Here is a tiny trained network, its code and every weight. The questions are about switching its units off for an input and a class, where a switched-off unit gives its printed mean instead of its output.

import numpy as np


def w(rows, s, z=0):
    codes = np.array(rows[::2]) - 128.0
    scale = np.full(codes.shape[1], s)
    scale[-1] = z or s
    return codes * scale


def f(y):
    return y / 2 * (1 + np.tanh(0.7978845608 * (y + 0.044715 * y**3)))


def log_softmax(a):
    a = a - a.max(-1, keepdims=True)
    return a - np.log(np.exp(a).sum(-1, keepdims=True))


def net(x, mask):
    res = np.array(x, float).reshape(1, 8) / 4 @ E
    y = f(res @ A[0][:, :-1].T + A[0][:, -1])
    res = res + np.where(mask, y, B[0][:, -1]) @ B[0][:, :-1]
    return log_softmax(res[-1] @ U[:, :-1].T + U[:, -1])


A, B = {}, {}
E = w([
[43,101,131,116,125,213,98,186,165,165],'x0',
[123,138,105,82,93,127,69,198,84,64],'x1',
[135,52,65,64,160,138,175,126,130,151],'x2',
[123,116,114,158,116,132,128,142,193,32],'x3',
[144,98,109,152,145,173,187,143,56,132],'x4',
[134,113,112,210,169,161,102,160,86,168],'x5',
[85,133,123,98,149,211,151,109,139,110],'x6',
[77,134,158,255,131,66,160,171,56,120],'x7',
],0.0091)
A[0] = w([
[155,162,177,242,80,17,128,153,55,94,176],'N0',
[140,213,149,141,104,159,98,114,105,158,255],'N1',
[97,138,148,88,101,163,62,108,137,176,173],'N2',
[151,100,115,112,190,109,197,44,107,139,200],'N3',
[172,140,120,99,184,136,180,93,155,102,110],'N4',
[129,210,166,125,146,169,67,157,130,10,196],'N5',
[143,156,186,181,156,50,108,113,254,112,145],'N6',
[163,117,158,100,125,171,185,136,124,98,210],'N7',
[75,74,106,251,160,141,137,187,88,111,212],'N8',
[176,145,118,95,109,61,101,51,170,122,219],'N9',
[165,109,69,7,90,90,61,178,103,75,140],'N10',
],0.009,0.0051)
B[0] = w([
[47,207,215,169,255,110,23,66,210,231,248],'N0',
[124,85,145,86,114,85,93,104,187,156,181],'N1',
[117,120,194,103,169,58,98,122,186,168,177],'N2',
[211,174,99,154,103,125,92,89,84,202,187],'N3',
[214,128,96,176,139,114,157,134,121,119,154],'N4',
[76,164,169,104,139,107,63,59,238,172,208],'N5',
[89,86,98,32,48,133,109,135,189,80,186],'N6',
[155,105,154,110,75,96,151,85,124,179,165],'N7',
[134,27,64,92,84,96,121,203,133,193,235],'N8',
[127,55,62,56,102,87,162,147,130,172,192],'N9',
[232,44,33,54,47,62,88,233,141,138,208],'N10',
],0.0084,0.014)
U = w([
[99,106,147,187,210,152,134,201,74,170,3],'0',
[34,183,222,128,132,171,117,101,192,1,56],'1',
[148,201,152,151,153,114,125,168,102,69,34],'2',
[140,180,179,128,167,84,73,98,169,210,213],'3',
[173,55,19,80,60,124,154,205,125,116,228],'4',
[217,175,114,173,141,189,195,77,53,125,52],'5',
],0.0089,0.0037)

Each question gives the input, the list of numbers given to net, and the class t.
The units are the neurons (one row each of A and B). Each row of codes is followed by its name. A weight is (code - 128) times the scale printed after its matrix; where a second scale follows, it is the last column's (A, B and U).
mask holds one flag per neuron, in row order. A switched-off neuron (its flag False) gives its mean, the last column of its row in B, instead of its output. The means were averaged over made-up inputs and are rounded, as every weight is.
A unit's drop is (log p(t) with every unit on - log p(t) with that unit switched off) / (log p(t) with every unit on - log p(t) with every unit switched off).
most important unit: the unit with the biggest drop
top k neurons: the k neurons with the biggest drops, biggest first
drop of u: that unit's drop, to one decimal
input [-8,-2,1,-4,6,4,-3,-6], class 5: most important unit => N8
input [-8,2,7,5,2,4,0,4], class 3: top 2 neurons => [N0 N3]
input [-7,-4,8,-6,-2,3,1,-6], class 4: top 2 neurons => [N0 N9]
input [2,-8,6,5,3,2,-3,8], class 0: top 3 neurons => [N8 N5 N0]
input [0,-5,1,5,7,7,7,3], class 4: top 2 neurons => [N8 N0]
input [-2,-4,-1,4,6,7,-6,-7], class 5: top 4 neurons => [N10 N0 N8 N6]
input [3,2,-5,1,1,-3,0,-8], class 4: top 4 neurons => [N0 N10 N9 N3]
input [4,-1,6,-2,-1,2,-5,7], class 0: top 2 neurons => [N5 N8]
input [5,-4,2,0,3,8,6,7], class 4: top 2 neurons => [N8 N0]
input [-7,-2,8,-2,-6,-8,5,6], class 4: top 2 neurons => [N0 N9]
input [0,-1,-3,-4,2,-7,-1,-1], class 4: top 3 neurons => [N0 N5 N9]
input [5,-6,5,-5,8,-8,2,5], class 4: top 3 neurons => [N0 N5 N8]
input [3,3,1,1,4,8,-5,1], class 0: top 2 neurons => [N10 N6]
input [4,5,7,-8,-4,3,-5,-6], class 4: top neuron => [N10]
input [0,-7,-5,6,2,-8,0,3], class 1: drop of N6 => 0.5
input [-7,-8,1,0,8,-5,4,-1], class 5: drop of N1 => 0.0
input [1,-1,-8,5,7,-5,7,1], class 1: drop of N0 => 0.2
